Here is a tiny trained network, its code and every weight. The questions are about switching its units off for an input and a class, where a switched-off unit gives its printed mean instead of its output.

import numpy as np


def w(rows, s, z=0):
    codes = np.array(rows[::2]) - 128.0
    scale = np.full(codes.shape[1], s)
    scale[-1] = z or s
    return codes * scale


def norm(h):
    return h / np.sqrt((h * h).mean(-1, keepdims=True) + 1e-5)


def f(y):
    return y / 2 * (1 + np.tanh(0.7978845608 * (y + 0.044715 * y**3)))


def log_softmax(a):
    a = a - a.max(-1, keepdims=True)
    return a - np.log(np.exp(a).sum(-1, keepdims=True))


def net(x, mask):
    res = np.array(x, float).reshape(1, 4) / 4 @ E
    u = 0
    for l in range(4):
        y = f(norm(res) @ A[l][:, :-1].T + A[l][:, -1])
        res = res + np.where(mask[u : u + 6], y, B[l][:, -1]) @ B[l][:, :-1]
        u += 6
    return log_softmax(norm(res)[-1] @ U[:, :-1].T + U[:, -1])


A, B = {}, {}
E = w([
[131,78,4,170,73],'x0',
[12,151,135,38,160],'x1',
[91,138,122,147,229],'x2',
[34,170,150,253,96],'x3',
],0.0042)
A[0] = w([
[88,129,56,147,41,3],'L0N0',
[94,136,129,203,18,80],'L0N1',
[210,117,68,124,62,57],'L0N2',
[135,156,44,194,149,23],'L0N3',
[254,141,220,183,46,127],'L0N4',
[119,176,115,50,93,55],'L0N5',
],0.008,0.0028)
B[0] = w([
[85,122,48,168,89,150],'L0N0',
[114,96,180,202,32,196],'L0N1',
[178,189,49,72,152,175],'L0N2',
[140,31,104,171,155,147],'L0N3',
[213,124,233,111,105,253],'L0N4',
[127,2,168,117,122,141],'L0N5',
],0.0098,0.005)
A[1] = w([
[102,145,128,143,51,76],'L1N0',
[23,107,36,164,108,3],'L1N1',
[54,125,137,254,229,135],'L1N2',
[123,98,139,163,156,111],'L1N3',
[43,25,153,65,86,92],'L1N4',
[150,138,76,55,24,92],'L1N5',
],0.0091,0.0048)
B[1] = w([
[122,88,177,110,107,143],'L1N0',
[81,3,64,135,132,168],'L1N1',
[159,82,138,136,229,252],'L1N2',
[130,97,136,120,139,133],'L1N3',
[121,173,154,68,110,207],'L1N4',
[124,142,90,171,209,167],'L1N5',
],0.012,0.0038)
A[2] = w([
[53,197,115,2,79,2],'L2N0',
[68,120,71,189,104,36],'L2N1',
[26,131,156,75,179,67],'L2N2',
[154,156,144,99,141,64],'L2N3',
[149,213,146,136,119,4],'L2N4',
[71,118,184,181,135,40],'L2N5',
],0.012,0.0023)
B[2] = w([
[56,210,133,42,72,253],'L2N0',
[125,84,182,5,94,160],'L2N1',
[94,142,164,77,152,248],'L2N2',
[137,134,134,74,60,178],'L2N3',
[95,110,149,112,166,150],'L2N4',
[173,168,56,156,130,172],'L2N5',
],0.015,0.0044)
A[3] = w([
[80,204,145,98,174,81],'L3N0',
[90,89,148,99,107,4],'L3N1',
[151,164,4,118,109,74],'L3N2',
[33,87,110,102,83,65],'L3N3',
[81,170,147,236,59,23],'L3N4',
[157,145,138,178,138,59],'L3N5',
],0.016,0.002)
B[3] = w([
[135,186,133,179,134,255],'L3N0',
[129,96,96,148,109,168],'L3N1',
[159,164,41,119,126,170],'L3N2',
[58,82,104,100,81,231],'L3N3',
[146,118,140,252,73,190],'L3N4',
[96,106,110,99,127,172],'L3N5',
],0.026,0.0058)
U = w([
[46,20,69,119,64,150],'0',
[181,165,8,104,114,149],'1',
[119,130,122,137,101,2],'2',
[120,52,116,167,218,121],'3',
[37,212,145,76,75,177],'4',
[210,123,208,76,87,161],'5',
[117,223,165,181,198,111],'6',
[144,90,158,246,52,157],'7',
],0.016,0.0072)

Each question gives the input, the list of numbers given to net, and the class t.
The units are the neurons (one row each of A and B). Each row of codes is followed by its name. A weight is (code - 128) times the scale printed after its matrix; where a second scale follows, it is the last column's (A, B and U).
mask holds one flag per neuron, layer by layer. A switched-off neuron (its flag False) gives its mean, the last column of its row in B, instead of its output. The means were averaged over made-up inputs and are rounded, as every weight is.
A unit's drop is (log p(t) with every unit on - log p(t) with that unit switched off) / (log p(t) with every unit on - log p(t) with every unit switched off).
The circuit of an input: a set's keep is (log p(t) with only the set's units on - log p(t) with every unit switched off) / (log p(t) with every unit on - log p(t) with every unit switched off). Starting from the 12 units with the biggest drops (on a tie, the unit counted first), units are removed one at a time, each time the one whose removal leaves the highest keep (on an exact tie, the one counted first), for as long as the keep stays at least 0.8.
units of the circuit, in order: the units of the circuit, biggest drop first
top k neurons: the k neurons with the biggest drops, biggest first
top k neurons in layer l: the k neurons of layer l with the biggest drops, biggest first
input [-3,-2,8,4], class 3: units of the circuit, in order : (L1N2)
input [4,7,-4,1], class 0: units of the circuit, in order : (L1N1; L0N4)
input [0,7,3,7], class 6: top 4 neurons : (L1N2; L0N0; L2N2; L2N5)
input [-8,-6,7,1], class 6: top 4 neurons : (L0N1; L3N3; L0N5; L0N3)
input [1,-3,-3,-2], class 1: top 4 neurons : (L0N2; L2N2; L1N5; L2N1)
input [-3,-1,8,-7], class 6: top 2 neurons : (L0N4; L1N4)
input [6,6,2,-8], class 4: units of the circuit, in order : (L1N4; L2N0)
input [-6,6,-2,6], class 6: top 2 neurons in layer 2 : (L2N5; L2N1)
input [2,4,3,2], class 0: units of the circuit, in order : (L0N4; L1N1)
input [1,5,-5,6], class 0: top 2 neurons in layer 0 : (L0N4; L0N0)
input [3,1,1,5], class 0: top 2 neurons : (L0N4; L2N1)
input [4,-3,5,-1], class 3: top 3 neurons : (L0N3; L2N0; L0N4)
input [-6,6,2,3], class 6: top 2 neurons in layer 0 : (L0N4; L0N2)
input [5,5,4,4], class 0: units of the circuit, in order : (L1N1)
input [8,7,-3,-7], class 1: top 3 neurons : (L3N2; L1N5; L0N2)
input [0,4,3,8], class 3: top 4 neurons : (L1N2; L2N0; L2N5; L2N3)
input [5,2,6,8], class 0: top 2 neurons : (L1N1; L0N4)
input [5,-2,4,4], class 0: top 4 neurons : (L0N4; L2N1; L0N0; L1N1)
input [0,1,6,-1], class 6: top 2 neurons in layer 0 : (L0N1; L0N0)
input [-1,-8,-5,-4], class 5: units of the circuit, in order : (L0N4)
input [2,-7,1,-4], class 1: top 2 neurons : (L0N2; L3N2)
